|  112 |  -65 |  -48 |  393 |  400 |
|  -19 |  615 |  103 |  390 |   -9 |
| -771 | -792 | -632 |  210 |  524 |
| -367 |  694 |  -83 |  586 |  211 |
|  242 |   61 |  308 | -134 | -574 |
|   80 | -792 | -479 |  483 | -395 |
|  647 | -783 |   15 |  734 |   72 |
|  448 |  406 |  732 |  698 |  472 |
|  543 | -616 | -697 |  214 | -695 |
:
|  448 |  406 |  732 |  698 |  472 |
|  242 |   61 |  308 | -134 | -574 |
|  -19 |  615 |  103 |  390 |   -9 |
|  647 | -783 |   15 |  734 |   72 |
|  112 |  -65 |  -48 |  393 |  400 |
| -367 |  694 |  -83 |  586 |  211 |
|   80 | -792 | -479 |  483 | -395 |
| -771 | -792 | -632 |  210 |  524 |
|  543 | -616 | -697 |  214 | -695 |

|  183 |   57 |   73 | -133 | -180 |  -80 | -189 |   -1 |   -8 |   78 |  155 |   96 |   -4 |
|   61 | -140 |  221 |   33 |   17 |  -62 | -109 |   -2 |  134 | -145 |  -22 |  133 |    2 |
|   27 |   39 |  -57 |  -73 | -166 |  -25 | -125 |    0 |   21 |   -9 |   49 |   45 |  -31 |
|   55 |   14 |   11 |  -60 | -172 |  -36 | -162 |    1 |   21 |    4 |   61 |   78 |  -31 |
|  359 |  561 | -559 | -676 | -411 | -264 |  -74 |  -28 | -266 |  465 |  500 | -519 | -213 |
| -103 |  -54 |  -31 |   58 | -116 |   27 | -103 |    6 |   39 |  -64 |  -65 |   50 |  -55 |
:
|   61 | -140 |  221 |   33 |   17 |  -62 | -109 |   -2 |  134 | -145 |  -22 |  133 |    2 |
|  183 |   57 |   73 | -133 | -180 |  -80 | -189 |   -1 |   -8 |   78 |  155 |   96 |   -4 |
|   55 |   14 |   11 |  -60 | -172 |  -36 | -162 |    1 |   21 |    4 |   61 |   78 |  -31 |
| -103 |  -54 |  -31 |   58 | -116 |   27 | -103 |    6 |   39 |  -64 |  -65 |   50 |  -55 |
|   27 |   39 |  -57 |  -73 | -166 |  -25 | -125 |    0 |   21 |   -9 |   49 |   45 |  -31 |
|  359 |  561 | -559 | -676 | -411 | -264 |  -74 |  -28 | -266 |  465 |  500 | -519 | -213 |

|  -39 | -772 |  234 |  156 | -329 |  107 | -248 |  -79 |
|  175 |  105 | -234 | -243 |  266 |  192 |  -11 | -118 |
| -188 | -437 |    3 |  290 |  -91 |  398 | -239 | -181 |
|  175 | -330 |  241 |    5 |   10 |   28 |   26 |  252 |
| -143 | -343 |  -29 |  280 |   41 |  270 | -192 |  -95 |
|   81 |  472 | -427 |  -35 |  135 |  279 |  119 | -285 |
| -119 |  329 | -174 |  102 |   45 | -259 |  247 | -228 |
|   57 | -146 | -191 |  356 |   37 |  149 | -248 | -359 |
|  295 |  -16 |   44 | -330 |   92 | -213 | -156 |  375 |
:
|  175 | -330 |  241 |    5 |   10 |   28 |   26 |  252 |
|  -39 | -772 |  234 |  156 | -329 |  107 | -248 |  -79 |
|  295 |  -16 |   44 | -330 |   92 | -213 | -156 |  375 |
| -188 | -437 |    3 |  290 |  -91 |  398 | -239 | -181 |
| -143 | -343 |  -29 |  280 |   41 |  270 | -192 |  -95 |
| -119 |  329 | -174 |  102 |   45 | -259 |  247 | -228 |
|   57 | -146 | -191 |  356 |   37 |  149 | -248 | -359 |
|  175 |  105 | -234 | -243 |  266 |  192 |  -11 | -118 |
|   81 |  472 | -427 |  -35 |  135 |  279 |  119 | -285 |

|  119 |  317 | -130 |  -92 | -270 |  336 |
|  -86 |   94 | -184 |  474 |  -98 |  363 |
|  274 | -363 |  592 |  154 |  392 |  397 |
|  -17 | -101 |  205 | -206 |   56 |  400 |
|  239 |  350 |  361 |  -83 |  -95 |  370 |
:
|  274 | -363 |  592 |  154 |  392 |  397 |
|  239 |  350 |  361 |  -83 |  -95 |  370 |
|  -17 | -101 |  205 | -206 |   56 |  400 |
|  119 |  317 | -130 |  -92 | -270 |  336 |
|  -86 |   94 | -184 |  474 |  -98 |  363 |

|  466 | -125 |   32 |  458 |  253 | -328 |  426 |   67 | -473 |  -50 |  430 |
|  739 | -192 |   29 |  734 |  409 | -472 |  639 |  129 | -741 |  -55 |  802 |
|  496 | -130 |   76 |  385 |  137 | -277 |  276 |  150 | -497 | -151 |  414 |
:
|  496 | -130 |   76 |  385 |  137 | -277 |  276 |  150 | -497 | -151 |  414 |
|  466 | -125 |   32 |  458 |  253 | -328 |  426 |   67 | -473 |  -50 |  430 |
|  739 | -192 |   29 |  734 |  409 | -472 |  639 |  129 | -741 |  -55 |  802 |

| -236 |   96 |   63 | -486 |  735 |   14 |  -43 | -686 | -524 |
|  370 | -322 |  715 | -308 | -586 | -201 | -509 |  224 |  374 |
|  128 | -358 |  489 | -307 |  -45 |   71 |  197 |  -65 |  520 |
:
|  370 | -322 |  715 | -308 | -586 | -201 | -509 |  224 |  374 |
|  128 | -358 |  489 | -307 |  -45 |   71 |  197 |  -65 |  520 |
| -236 |   96 |   63 | -486 |  735 |   14 |  -43 | -686 | -524 |
